Rows, each with its class:
[ 0.27  0.23  0.62 -0.44  0.11 -0.91 -1.71  1.71  0.48  0.36  0.09 -0.61
  3.72  1.00 -0.48 -0.78  0.17  0.03  0.46 -0.74  0.28 -0.81  0.81  0.85
 -0.58  1.74 -0.09  0.01 -0.15  0.81 -0.62 -0.26  0.18 -0.44 -0.62 -0.36
 -0.41  0.49  0.27 -0.48 -1.24 -0.39 -0.20 -0.19 -0.53 -1.55 -0.26  0.77
  2.27  1.75  1.54  0.34  0.75 -0.61 -0.52  0.36  0.45  0.23 -1.67  0.38
  0.27  0.15  1.11 -0.27 -1.50  0.17  1.45  0.42  0.93  1.03  0.82]	Q113
[-0.76  0.13  2.30 -0.57  0.53  0.05  1.12 -1.83 -0.63  0.48 -0.67 -0.25
  0.88 -5.31  0.57 -0.69 -0.30  1.03 -0.21  1.33  0.70 -0.07 -0.28 -1.13
  1.78  1.24 -1.07  0.27  0.59  0.84  1.21 -0.39  0.19 -0.03  1.08 -1.31
  0.70  0.65 -0.64 -1.08 -0.73 -3.16 -0.32 -0.93  0.80  1.20 -1.25 -1.07
  0.32 -1.01  1.33 -1.89  0.33 -0.46 -0.97 -0.21  0.46 -2.35  1.80  0.99
 -0.12  0.21  0.40 -0.51  0.34 -0.10  0.68  1.09  1.39 -0.82 -0.76]	Q419
[-0.72 -0.20  5.21 -3.04 -0.04 -2.16 -6.35 -0.42 -0.45 -0.09 -0.19 -0.32
  0.92  1.92  0.28 -0.81 -1.76  0.52  0.23  0.89  0.99 -0.17 -0.75  0.03
  0.89  1.84  1.61 -0.62 -1.66  0.44 -0.81  0.32 -0.01 -0.26 -2.13 -1.31
  0.59 -0.29  3.30  2.52 -1.01 -1.87 -0.23  0.26 -0.85 -2.49 -1.70  1.15
  7.77 -0.17  0.74  0.01 -0.63 -0.69 -2.96  0.02 -0.56  0.87 -2.95  4.42
 -0.26  0.01  1.60  0.14 -1.30 -0.47  0.64  1.22 -0.09  0.79  1.03]	Q419
[-0.27  0.16  2.20  0.59  0.33 -0.37 -2.98  2.22  2.00  0.88  0.27  0.25
 -1.14 -0.42 -2.98 -0.16 -0.73  2.13  0.27 -1.35 -0.50  3.32  1.38 -0.42
  2.06  1.87  0.40 -1.98 -2.04 -0.95  0.36  0.11 -0.52 -0.64 -0.34  0.13
 -0.56 -1.47  1.63  4.50  1.86 -0.18 -1.11  1.65 -0.87  0.93 -0.94 -0.41
  1.12  0.33 -1.59  0.13 -0.09 -1.60 -1.32  0.02 -1.43  0.45 -2.46 -0.33
 -1.96  0.88 -0.33 -1.29 -0.76 -1.62 -1.16 -0.72  1.57 -1.14  1.55]	Q113
[ 0.22  1.29  1.07 -0.92 -0.71 -3.20  5.49  5.81  1.83 -0.91  0.08 -3.69
 -0.15  2.62  0.94 -0.20 -2.14 -0.33  1.45 -1.04 -0.15 -2.77  1.38 -1.39
 -0.28  2.35 -0.95  0.41  1.18 -2.44 -1.44 -1.16 -0.66  0.20 -1.61  4.82
 -0.70  1.04  1.81  1.25 -0.10  2.44 -3.10 -1.53  2.02 -4.17 -0.10  3.37
 -6.88  1.63  0.69  0.95 -0.68  3.47  1.31  0.35 -1.01  2.89 -4.64 -2.48
  0.55 -0.51 -2.51  0.80 -1.40 -3.24 -1.66  0.96 -0.85  1.94 -0.29]	Q113
[-0.78 -0.52  3.96 -0.73 -0.99  0.21 -3.81 -1.62 -1.88 -0.47  0.35 -2.22
 -0.06  0.57  1.89  0.23 -1.14 -0.33 -0.29 -0.07 -1.39 -0.44  0.26 -1.93
  0.14  1.84  0.36 -0.80  0.41 -2.49  0.87 -0.14  0.66  0.58  0.97 -0.53
  0.93 -0.84  1.17  2.60  0.00  5.02 -0.94 -0.13  0.91  1.17  1.02 -2.93
  7.26  0.67 -3.84 -0.41 -2.73  1.50  0.28  0.67 -1.15  0.81 -0.70 -0.72
  0.96 -2.24 -1.09 -0.75  0.85  0.82 -0.54 -2.16 -1.09  0.39 -0.65]	Q113
[-0.14 -0.20  4.31 -0.95  1.83 -3.43 -5.67  0.06  0.55  1.10 -0.73 -1.67
  1.92  1.78  0.92  0.15 -1.90 -0.54 -0.17  0.79  0.79 -0.79 -0.27  0.45
 -0.84  2.43  0.10 -0.78 -1.20 -0.78 -0.46  0.18  0.76 -0.35 -1.64 -1.45
 -0.81 -0.40  3.80  2.30 -0.85 -1.11  0.30 -0.26 -1.85 -3.97  0.06 -0.02
  7.53 -0.02  0.81 -1.63  0.71 -1.46 -1.32  0.97  0.49 -0.15 -2.00  2.07
 -0.40 -0.32  0.57  0.15 -0.48 -0.41  0.08  1.09  0.01  0.85  0.34]	Q113
[ 0.21 -0.58  3.14  0.53 -0.05 -1.16  3.64  0.77 -0.04  0.57 -0.32 -0.87
 -2.17 -3.37 -2.09  0.23 -0.31 -0.52 -0.87 -1.31  0.64 -0.03  0.54 -3.22
  2.31  1.48 -2.99 -1.75 -0.34  1.18  0.28 -0.43  0.22 -0.74  1.90 -2.07
  0.31 -2.07  0.65  1.69  1.74 -0.64  0.86  0.98 -1.52  1.99 -0.06  0.41
 -5.25 -1.27 -1.61 -0.88  0.24  0.75 -0.91 -0.88 -0.38 -0.91  0.68  0.29
 -0.32  0.50  0.53 -0.30  0.22 -0.94 -2.12  0.79  1.53 -1.16  1.13]	Q113
[ 0.20 -0.19  4.34 -0.12 -0.05 -0.23  1.23 -1.31 -2.33 -1.56 -0.26 -1.43
 -0.14 -1.59  0.86 -0.74 -0.48 -0.64  0.81 -0.63 -0.41 -1.27 -0.57 -4.01
  0.62  1.32 -2.32 -0.45  1.06  0.40  0.07 -0.26  0.23  1.18 -0.06 -2.54
  0.31  0.71  1.90  1.28  1.80  2.03 -2.65 -0.71 -0.19  1.35  0.25 -2.23
  0.75 -0.45 -3.71 -2.17 -0.58  0.74 -0.07 -0.43 -1.31  0.26  0.04 -0.05
 -0.26  0.62 -1.55 -0.37  2.33 -0.95 -0.28 -0.03  0.13  1.99 -1.01]	Q113
[ 0.12  0.94  1.34  0.04 -0.28 -0.97 -1.32  0.99  0.62 -0.80  0.91  0.48
  0.64  0.98  0.77 -0.32 -1.68  0.47  1.20 -0.15 -0.58 -0.17 -2.25 -0.37
 -0.06  0.65  0.17 -0.11  0.37  0.84  0.02 -0.82 -0.23  1.19  0.02 -0.15
 -0.63 -0.54  1.01  0.71  0.33 -0.26 -0.09  0.71 -0.01  0.80 -0.09 -3.22
  1.25  0.04 -0.04 -0.50 -0.94  0.63 -0.39  0.55 -0.32 -0.10 -0.97  0.14
 -0.57  0.03 -0.88  0.23  0.00 -0.05  0.53 -0.07  0.01  0.90 -0.05]	Q113
[-0.23  0.24  0.54 -0.62 -2.34  1.91 -3.63 -0.04 -1.68  0.21  0.62  0.63
 -0.82  1.30  0.10  0.19 -1.44 -0.54  0.46 -0.38 -1.74  1.18 -0.31 -0.47
 -0.39  0.18  2.00 -0.07  0.06 -0.17  2.72 -0.77 -0.49 -0.48 -0.51  3.32
  1.45  0.61  0.39 -0.21 -1.38  2.33 -1.30 -0.11  1.71  2.11  0.13  0.15
  4.89  0.91  0.00 -1.04 -0.23  1.76  0.46  1.08 -0.47  0.74 -1.95 -1.75
 -0.69 -3.77 -2.18 -0.46 -0.25 -0.83 -0.20 -2.33 -0.59  0.35 -1.83]	Q113
[-0.14 -0.42  1.88 -0.35 -1.08  1.55 -7.68 -1.58 -2.42 -0.18 -1.31  0.53
 -1.41  2.03  2.67  1.15 -0.79  0.11 -0.79  0.57 -1.64  0.61 -1.69 -0.23
 -0.34  1.55  3.47 -1.59  0.42 -7.10  0.70 -1.26 -0.02  0.67 -1.16  1.40
  0.63  0.70  2.38  2.59 -0.81  5.86  2.02  1.19  0.89  2.13  0.76 -1.07
  7.77  1.58 -3.09  3.89 -0.33 -0.27  0.35  1.13 -0.52  1.05 -1.58 -0.97
 -0.03  2.59 -1.58 -0.09  0.41  1.99 -0.05 -2.09 -1.21  1.04 -1.00]	Q113
[ 0.34  1.59 -1.36  1.07  0.25 -1.21  1.39  0.77 -0.69  0.15 -0.07 -0.39
  0.64  0.51 -0.65 -0.20 -1.89  1.31 -0.03  0.02 -1.30  1.28 -0.61 -0.30
  1.03 -3.10  0.99 -0.79 -1.68  1.54  3.44 -0.47 -0.22  0.45  1.53  1.43
  0.32  0.66 -0.66 -0.88 -1.11 -0.60 -1.12 -2.07  0.59  0.71  1.35 -0.34
 -1.33  1.11  1.78 -1.37  0.61  1.53  0.78  0.11  0.61  0.05  0.57 -0.73
 -0.55  0.56 -1.53 -0.20 -0.38 -0.81  0.09 -0.51  0.45  0.13 -1.20]	Q113
[ 0.14 -0.31 -2.31  0.08  0.82 -0.16  2.87  0.39 -0.04 -0.06 -0.25  0.50
  0.82 -1.33 -1.07 -0.42 -0.90  0.08  0.36  0.32 -0.03  0.20  0.41  0.35
 -0.13 -1.03 -1.06  0.76  0.62 -0.38  2.17 -2.37 -0.37  1.71  1.85  1.66
  0.14  0.61 -1.66 -0.85 -0.75 -1.91 -0.33 -1.34  0.35  1.11 -0.76 -0.01
 -2.51 -0.62  1.70 -1.33 -0.59 -0.51  0.12 -2.09  0.56 -0.53  1.58 -0.50
 -0.25  0.54 -0.09 -0.15  0.84  0.35  0.38 -1.04  0.60 -0.68 -0.68]	Q113
[ 0.39 -0.95 -0.12 -2.13  0.74 -0.43 -2.33  1.51 -0.38  1.11  0.02  0.04
  0.68 -0.22 -2.34  0.21 -2.65  1.60  0.22 -0.05 -1.27  2.93 -0.74  1.01
 -1.85 -0.42  2.63  0.10  0.42  0.31  3.41 -1.55 -1.32  0.62  1.36  2.32
 -0.70  0.05 -1.16  0.01 -1.62  1.46 -1.70 -1.79  1.44  2.14  1.26  0.26
  1.32  0.19  2.88 -1.67 -0.17  1.43  1.03 -0.39 -0.05 -0.57  0.54 -0.27
 -2.85  1.08 -1.19 -0.95  0.08 -1.31  0.38 -2.12  0.21 -1.47 -1.30]	Q419
[-1.33  0.04  0.87 -1.37  0.21 -0.76 -1.71  0.70 -0.52  1.10 -0.20 -0.43
  0.81  0.10  0.80 -0.13 -1.42  1.24 -0.41  0.20 -0.69 -0.06  0.01 -0.83
 -0.11  1.13  1.61  0.30  1.03  0.36  2.29 -0.16 -0.52 -0.17  0.32  1.01
  0.08 -0.41  0.27  0.29 -1.22 -1.44 -0.27  1.59  0.39  0.78  0.39  0.18
  1.38 -0.55  1.26 -1.16  0.18 -0.98 -0.30  0.23 -0.32  0.40 -0.46  0.91
 -1.07  0.54 -0.82 -0.48 -0.05 -0.62 -0.63 -1.42  0.27 -0.38 -1.78]	Q113
